Below is a small trained network, with its code and all its weights. Each question gives an input and a class and asks what happens when units are switched off, that is, made to give their printed mean instead of their output.

import numpy as np


def w(rows, s, z=0):
    codes = np.array(rows[::2]) - 128.0
    scale = np.full(codes.shape[1], s)
    scale[-1] = z or s
    return codes * scale


def f(y):
    return np.maximum(y, 0)


def log_softmax(a):
    a = a - a.max(-1, keepdims=True)
    return a - np.log(np.exp(a).sum(-1, keepdims=True))


def net(x, mask):
    res = np.array(x, float).reshape(1, 8) / 4 @ E
    y = f(res @ A[0][:, :-1].T + A[0][:, -1])
    res = res + np.where(mask, y, B[0][:, -1]) @ B[0][:, :-1]
    return log_softmax(res[-1] @ U[:, :-1].T + U[:, -1])


A, B = {}, {}
E = w([
[134,111,110,120,114,126,170,116,128,149,130],'x0',
[141,138,126,109,133,107,134,126,129,140,144],'x1',
[135,143,156,129,101,169,102,156,155,133,115],'x2',
[116,179,71,43,53,125,79,105,8,121,45],'x3',
[149,113,163,128,121,126,120,152,115,105,114],'x4',
[254,163,44,100,218,234,184,138,126,61,106],'x5',
[132,118,128,122,135,105,156,116,111,119,132],'x6',
[181,74,165,108,80,186,36,7,128,93,201],'x7',
],0.0099)
A[0] = w([
[123,111,165,220,172,135,154,113,156,139,190,65],'n1',
[153,130,95,144,117,107,101,139,145,129,127,44],'n2',
[142,130,126,154,129,124,115,110,140,147,99,51],'n3',
[152,117,177,114,128,148,146,138,91,179,106,49],'n4',
[108,145,102,60,115,141,94,109,87,145,64,66],'n5',
[189,163,89,90,186,203,142,119,118,94,120,135],'n6',
[123,162,93,64,106,135,97,87,63,121,56,95],'n7',
[96,181,120,115,124,81,173,254,130,147,115,99],'n8',
[112,176,70,90,68,119,90,152,12,127,90,86],'n9',
[195,128,105,138,162,182,158,106,113,107,99,86],'n10',
[146,77,154,111,122,159,115,58,138,127,114,80],'n11',
[179,127,109,133,185,161,154,135,192,103,151,70],'n12',
[126,150,117,80,66,157,113,80,75,99,127,88],'n13',
[141,151,81,106,64,128,108,127,70,130,107,80],'n14',
[157,115,144,112,92,168,89,34,121,79,191,104],'n15',
[117,110,132,119,126,153,141,140,114,147,140,64],'n16',
[181,175,119,107,163,182,169,120,131,78,109,154],'n17',
[102,144,125,140,163,106,147,174,139,146,43,74],'n18',
[92,172,62,180,138,107,161,204,95,101,123,94],'n19',
[125,148,135,162,173,131,105,108,87,164,124,28],'n20',
[121,154,114,137,117,134,129,118,156,107,135,23],'n21',
[181,141,113,149,148,147,124,117,122,139,101,96],'n22',
[105,164,113,149,153,114,169,218,105,150,68,87],'n23',
[133,78,151,206,196,125,156,212,165,164,204,67],'n24',
[141,170,136,161,112,124,140,70,153,115,155,68],'n25',
[122,157,100,98,110,112,124,178,78,145,87,103],'n26',
[176,86,137,114,70,158,83,54,111,113,190,104],'n27',
[72,87,184,163,37,55,95,113,120,191,153,128],'n28',
[176,72,147,113,105,177,67,33,95,115,193,95],'n29',
[108,153,108,98,127,104,123,129,110,119,73,73],'n30',
[117,114,130,124,92,132,160,115,149,93,100,30],'n31',
[35,105,180,162,66,79,103,136,105,182,127,127],'n32',
[145,97,145,177,153,136,132,141,148,127,213,54],'n33',
[150,131,80,150,154,180,125,123,87,86,117,98],'n34',
[167,170,154,152,123,99,116,126,110,142,128,33],'n35',
[131,144,111,159,144,117,117,134,104,135,149,3],'n36',
[224,135,63,126,177,190,129,174,102,125,123,147],'n37',
],0.0098,0.0055)
B[0] = w([
[155,84,200,123,87,204,155,149,193,50,181,195],'n1',
[143,130,167,137,131,137,94,143,120,108,100,128],'n2',
[115,151,145,136,114,171,140,107,132,118,114,128],'n3',
[123,133,118,150,163,90,136,142,150,129,163,130],'n4',
[152,79,177,136,112,165,146,173,155,53,168,176],'n5',
[74,130,156,64,75,52,73,26,51,116,131,214],'n6',
[176,48,175,101,91,167,174,156,202,37,208,196],'n7',
[140,182,49,170,215,162,161,154,101,214,72,219],'n8',
[172,65,209,117,101,220,194,157,189,59,160,207],'n9',
[72,160,138,67,98,106,87,81,117,141,126,186],'n10',
[145,132,109,129,163,125,158,185,118,160,91,166],'n11',
[125,105,153,70,80,118,125,102,149,84,164,184],'n12',
[140,76,128,172,138,169,155,129,202,124,149,177],'n13',
[152,128,169,157,73,146,146,169,185,71,160,173],'n14',
[171,168,38,203,199,181,155,198,101,222,68,205],'n15',
[140,83,157,132,147,107,120,113,128,141,98,128],'n16',
[59,181,188,63,101,80,42,53,102,133,112,204],'n17',
[178,159,91,132,191,182,124,179,91,190,102,186],'n18',
[158,132,104,164,166,152,128,182,89,186,60,195],'n19',
[139,115,145,174,102,153,155,132,93,138,126,128],'n20',
[101,127,91,149,119,121,123,106,114,152,160,128],'n21',
[120,120,130,93,91,103,113,118,101,110,109,155],'n22',
[168,159,38,182,174,134,149,152,127,213,60,209],'n23',
[163,55,157,139,106,184,195,194,199,71,187,220],'n24',
[124,125,102,151,119,186,151,155,117,126,110,143],'n25',
[156,81,143,170,151,149,174,179,177,110,135,177],'n26',
[143,158,50,200,202,181,150,155,97,219,58,204],'n27',
[36,166,177,70,67,60,59,58,48,125,154,253],'n28',
[192,185,46,200,205,142,173,177,117,185,65,216],'n29',
[125,134,108,145,115,178,117,165,164,99,156,159],'n30',
[107,97,115,106,151,137,150,122,122,96,123,128],'n31',
[42,156,128,36,51,3,43,29,52,138,125,239],'n32',
[139,77,157,156,98,152,175,155,202,66,158,176],'n33',
[86,170,127,95,90,94,118,102,109,92,143,174],'n34',
[139,113,150,120,120,132,136,112,137,149,112,128],'n35',
[130,104,88,133,95,101,115,126,156,160,112,128],'n36',
[51,167,166,69,113,45,72,46,72,153,159,219],'n37',
],0.0067,0.017)
U = w([
[51,169,159,68,70,58,54,31,28,147,153,224],'0',
[147,172,37,203,224,166,154,174,92,219,39,151],'1',
[142,38,190,144,89,186,172,156,255,67,235,5],'2',
],0.0093,0.0018)

Each question gives the input, the list of numbers given to net, and the class t.
The units are the neurons (one row each of A and B). Each row of codes is followed by its name. A weight is (code - 128) times the scale printed after its matrix; where a second scale follows, it is the last column's (A, B and U).
mask holds one flag per neuron, in row order. A switched-off neuron (its flag False) gives its mean, the last column of its row in B, instead of its output. The means were averaged over made-up inputs and are rounded, as every weight is.
A unit's drop is (log p(t) with every unit on - log p(t) with that unit switched off) / (log p(t) with every unit on - log p(t) with every unit switched off).
The circuit of an input: a set's keep is (log p(t) with only the set's units on - log p(t) with every unit switched off) / (log p(t) with every unit on - log p(t) with every unit switched off). Starting from the 12 units with the biggest drops (on a tie, the unit counted first), units are removed one at a time, each time the one whose removal leaves the highest keep (on an exact tie, the one counted first), for as long as the keep stays at least 0.8.
circuit, biggest first: the units of the circuit, biggest drop first
k most important neurons: the k neurons with the biggest drops, biggest first
drop when u is switched off: that unit's drop, to one decimal
input [7,7,-4,-5,3,5,-8,4], class 0: circuit, biggest first -> [n6]
input [5,-5,2,7,8,6,2,2], class 2: 3 most important neurons -> [n7; n9; n32]
input [-3,4,3,1,-3,5,-7,6], class 1: 2 most important neurons -> [n15; n29]
input [8,7,-5,4,3,4,-4,-4], class 0: 4 most important neurons -> [n37; n29; n6; n15]
input [5,2,1,6,-1,5,-3,-5], class 2: 4 most important neurons -> [n9; n7; n32; n28]
input [8,-1,2,-6,8,6,-7,-5], class 0: 3 most important neurons -> [n37; n17; n6]
input [-5,1,-5,6,5,-5,-3,-7], class 1: 2 most important neurons -> [n8; n23]
input [4,-4,6,-8,1,-1,-3,-7], class 2: 2 most important neurons -> [n24; n1]
input [7,3,-3,-8,-7,-7,-5,0], class 2: 4 most important neurons -> [n24; n1; n33; n37]
input [3,7,4,8,-4,-5,-6,6], class 2: 2 most important neurons -> [n7; n9]
input [-1,-6,6,7,6,5,-5,-5], class 2: 2 most important neurons -> [n9; n7]
input [-3,-1,5,-3,4,-2,1,-3], class 1: 2 most important neurons -> [n7; n9]
input [7,-3,2,5,3,-3,2,-5], class 1: 2 most important neurons -> [n8; n23]
input [7,-8,1,5,-7,3,-3,4], class 2: most important neuron -> [n7]
input [3,-4,2,4,7,-4,4,5], class 1: 2 most important neurons -> [n29; n27]
input [7,1,-6,6,1,2,-3,3], class 2: drop when n3 is switched off -> 0.0
input [-3,-4,-8,7,0,-6,6,-3], class 2: drop when n9 is switched off -> 0.6
input [4,8,-6,6,4,7,-2,0], class 0: drop when n6 is switched off -> 2.7
input [-2,0,-5,0,6,-2,1,3], class 1: drop when n37 is switched off -> 0.1
